Below is a small trained network, with its code and all its weights. Each question gives an input and a target symbol and asks what happens when units are switched off, that is, made to give their printed mean instead of their output.

import numpy as np


def w(rows, s, z=0):
    codes = np.array(rows[::2]) - 128.0
    scale = np.full(codes.shape[1], s)
    scale[-1] = z or s
    return codes * scale


def f(y):
    return y / 2 * (1 + np.tanh(0.7978845608 * (y + 0.044715 * y**3)))


def softmax(a):
    e = np.exp(a - a.max(-1, keepdims=True))
    return e / e.sum(-1, keepdims=True)


def log_softmax(a):
    a = a - a.max(-1, keepdims=True)
    return a - np.log(np.exp(a).sum(-1, keepdims=True))


def net(x, mask):
    ids = ['αβγδζηλμξπστω'.index(c) for c in x.split()]
    T = len(ids)
    res = E[ids] + P[:T]
    r = res
    for j in range(3):
        rows = slice(4 * j, 4 * j + 4)
        q, k, v = (r @ M[0][rows].T for M in (Q, K, V))
        z = softmax(np.where(np.tri(T) > 0, q @ k.T / 4**0.5, -1e9)) @ v
        o = O[0][rows]
        res = res + np.where(mask[j], z, o[:, -1]) @ o[:, :-1]
    y = f(res @ A[0][:, :-1].T + A[0][:, -1])
    res = res + np.where(mask[3:11], y, B[0][:, -1]) @ B[0][:, :-1]
    return log_softmax(res[-1] @ U[:, :-1].T + U[:, -1])


Q, K, V, O, A, B = {}, {}, {}, {}, {}, {}
E = w([
[64,62,170,130,129,82,197,72],'α',
[117,132,199,250,179,120,218,66],'β',
[128,59,190,154,83,105,182,189],'γ',
[156,186,184,83,180,114,97,71],'δ',
[125,98,95,120,194,70,93,152],'ζ',
[178,108,214,46,126,97,86,142],'η',
[196,124,120,152,176,217,160,158],'λ',
[123,150,124,61,229,151,70,24],'μ',
[103,100,144,67,119,175,128,143],'ξ',
[105,152,171,135,122,51,149,149],'π',
[64,137,142,251,119,223,240,131],'σ',
[148,171,146,196,112,207,175,197],'τ',
[136,120,147,201,216,24,119,103],'ω',
],0.016)
P = w([
[92,98,122,151,210,94,206,185],'0',
[147,114,126,120,103,169,71,165],'1',
[103,71,190,145,248,179,101,149],'2',
[82,183,144,79,185,95,138,135],'3',
[161,78,102,122,79,155,77,115],'4',
[93,32,162,141,238,208,141,122],'5',
[98,196,159,36,175,141,114,114],'6',
[169,55,86,130,54,141,80,58],'7',
[113,14,163,143,233,184,132,109],'8',
],0.016)
Q[0] = w([
[87,161,111,138,116,138,115,129],'h0',
[134,172,78,140,101,107,140,109],'h0',
[164,248,131,91,79,68,170,130],'h0',
[145,173,121,117,111,119,141,146],'h0',
[116,98,151,134,156,117,128,116],'h1',
[141,111,162,99,142,125,137,143],'h1',
[160,109,125,101,116,143,125,129],'h1',
[127,112,47,106,84,152,101,153],'h1',
[135,184,76,79,130,111,178,120],'h2',
[125,159,124,127,69,96,122,122],'h2',
[127,160,107,118,92,113,178,131],'h2',
[163,208,119,131,100,97,147,163],'h2',
],0.015)
K[0] = w([
[108,112,89,119,124,137,133,170],'h0',
[103,160,139,138,189,147,164,121],'h0',
[83,192,247,68,224,105,165,212],'h0',
[128,142,160,111,162,158,150,149],'h0',
[73,120,138,93,133,131,141,107],'h1',
[124,86,153,143,125,159,83,120],'h1',
[145,99,111,117,106,124,82,97],'h1',
[180,133,59,134,42,116,120,58],'h1',
[40,135,160,94,204,150,117,159],'h2',
[101,116,161,123,174,137,133,176],'h2',
[72,161,146,125,174,139,170,179],'h2',
[128,173,185,118,177,124,155,182],'h2',
],0.013)
V[0] = w([
[134,97,139,132,205,104,93,94],'h0',
[50,157,160,107,149,211,130,54],'h0',
[211,179,127,154,166,136,113,124],'h0',
[115,151,85,88,83,138,58,124],'h0',
[107,108,130,136,158,119,131,112],'h1',
[96,123,140,84,173,122,164,147],'h1',
[137,97,158,144,144,149,103,130],'h1',
[135,98,124,111,99,120,144,95],'h1',
[105,129,181,55,73,54,100,169],'h2',
[178,84,147,161,119,160,77,155],'h2',
[112,43,60,100,176,144,130,154],'h2',
[184,97,248,92,147,129,147,106],'h2',
],0.015)
O[0] = w([
[211,196,87,72,195,45,113,206,173],'h0',
[5,195,40,113,82,133,90,162,124],'h0',
[214,83,7,194,184,130,56,168,112],'h0',
[36,22,121,120,138,98,66,148,74],'h0',
[118,120,153,151,157,105,152,61,208],'h1',
[99,160,113,210,135,66,158,96,245],'h1',
[82,153,101,114,179,178,169,174,234],'h1',
[139,153,119,145,157,162,69,135,90],'h1',
[105,39,166,94,93,58,152,89,95],'h2',
[220,192,131,160,132,134,102,4,204],'h2',
[99,199,237,189,115,2,50,154,186],'h2',
[125,199,23,126,79,43,206,74,216],'h2',
],0.0083,0.011)
A[0] = w([
[121,134,150,96,5,91,133,120,55],'n0',
[128,204,80,115,105,118,121,149,108],'n1',
[154,154,127,186,79,111,101,126,94],'n2',
[168,132,105,102,114,115,179,119,3],'n3',
[106,133,119,133,184,108,153,110,135],'n4',
[82,129,150,156,139,141,169,127,68],'n5',
[146,137,40,62,80,89,120,136,210],'n6',
[161,123,134,124,41,102,109,159,151],'n7',
],0.014,0.0045)
B[0] = w([
[142,105,63,102,188,155,115,123,175],'n0',
[116,82,159,105,173,172,136,86,233],'n1',
[70,102,128,172,106,122,175,147,169],'n2',
[67,115,137,109,125,80,68,123,186],'n3',
[136,112,96,118,67,135,127,184,251],'n4',
[156,149,155,115,144,162,95,113,204],'n5',
[150,166,161,143,96,142,130,128,186],'n6',
[141,140,180,117,100,114,147,248,144],'n7',
],0.014,0.023)
U = w([
[115,174,167,83,131,131,237,180,248],'α',
[168,151,88,72,171,152,188,102,172],'β',
[189,141,168,106,147,127,158,35,121],'γ',
[145,102,93,113,43,187,178,193,201],'δ',
[152,94,200,137,192,128,99,145,51],'ζ',
[81,65,107,144,106,128,169,69,116],'η',
[134,190,91,192,145,99,105,106,132],'λ',
[83,68,116,110,150,163,83,192,110],'μ',
[37,91,197,164,98,145,87,124,45],'ξ',
[158,2,171,86,143,165,196,147,44],'π',
[139,205,140,135,166,145,46,133,2],'σ',
[186,69,131,160,172,162,102,73,85],'τ',
[251,152,122,88,126,148,150,162,164],'ω',
],0.0081,0.0048)

Each question gives the input, a string of symbols that net reads in full, and the target symbol t.
The units are the heads (4 rows each of Q, K, V and O) and the neurons (one row each of A and B). Each row of codes is followed by its name. A weight is (code - 128) times the scale printed after its matrix; where a second scale follows, it is the last column's (O, A, B and U).
mask holds one flag per unit, heads first, then neurons. A switched-off unit (its flag False) gives its mean, the last column of its rows in O or B, instead of its output. The means were averaged over made-up inputs and are rounded, as every weight is.
A unit's drop is (log p(t) with every unit on - log p(t) with that unit switched off) / (log p(t) with every unit on - log p(t) with every unit switched off).
The circuit of an input: a set's keep is (log p(t) with only the set's units on - log p(t) with every unit switched off) / (log p(t) with every unit on - log p(t) with every unit switched off). Starting from all 11 units, units are removed one at a time, each time the one whose removal leaves the highest keep (on an exact tie, the one counted first), for as long as the keep stays at least 0.8.
circuit, biggest first: the units of the circuit, biggest drop first
unit that matters most: the unit with the biggest drop
k most important neurons: the k neurons with the biggest drops, biggest first
which heads matter: for each layer, one digit per head in row order, 1 if its drop is at least 0.15 and else 0, layers parted by /
input γ γ α, target γ: circuit, biggest first	[h0 n5 h2]
input π ξ λ τ δ, target γ: 2 most important neurons	[n4 n6]
input ω α σ ζ ξ σ η η σ, target η: which heads matter	001
input ζ π β η μ, target σ: circuit, biggest first	[h0 n6]
input ξ ξ τ ξ τ ξ, target τ: circuit, biggest first	[h0 h2]
input β α δ, target α: which heads matter	100
input ξ ξ γ, target ξ: circuit, biggest first	[h0]
input ζ τ μ β η δ δ λ β, target λ: circuit, biggest first	[h2 n1]
input λ ζ σ γ π, target α: 3 most important neurons	[n7 n2 n4]
input ω ξ γ α π σ β ζ, target ζ: circuit, biggest first	[h2 h0]
input π ξ ζ ξ ξ, target μ: circuit, biggest first	[h0 n0]
input ξ ω δ, target ω: circuit, biggest first	[h0 n1]
input ζ η τ μ η η δ, target α: 3 most important neurons	[n6 n0 n5]
input ω ξ ω γ δ μ α γ, target π: which heads matter	110
input σ ω γ ξ η γ μ η ξ, target η: circuit, biggest first	[h2 n3]
input μ δ ξ ζ β ω, target β: circuit, biggest first	[h2]
input π ω δ σ π, target α: 4 most important neurons	[n7 n6 n4 n5]
input γ σ α λ π α, target π: 2 most important neurons	[n4 n3]
input τ ζ δ δ γ β, target γ: circuit, biggest first	[h0 h2]
input η σ σ β γ π, target γ: circuit, biggest first	[h0 h2]
input β δ μ, target δ: unit that matters most	n4
input π π τ ω η δ τ η, target ω: 2 most important neurons	[n7 n6]
input λ γ λ ξ α ω β β, target η: 3 most important neurons	[n2 n1 n3]
input δ δ ω ω δ λ, target δ: 2 most important neurons	[n4 n1]
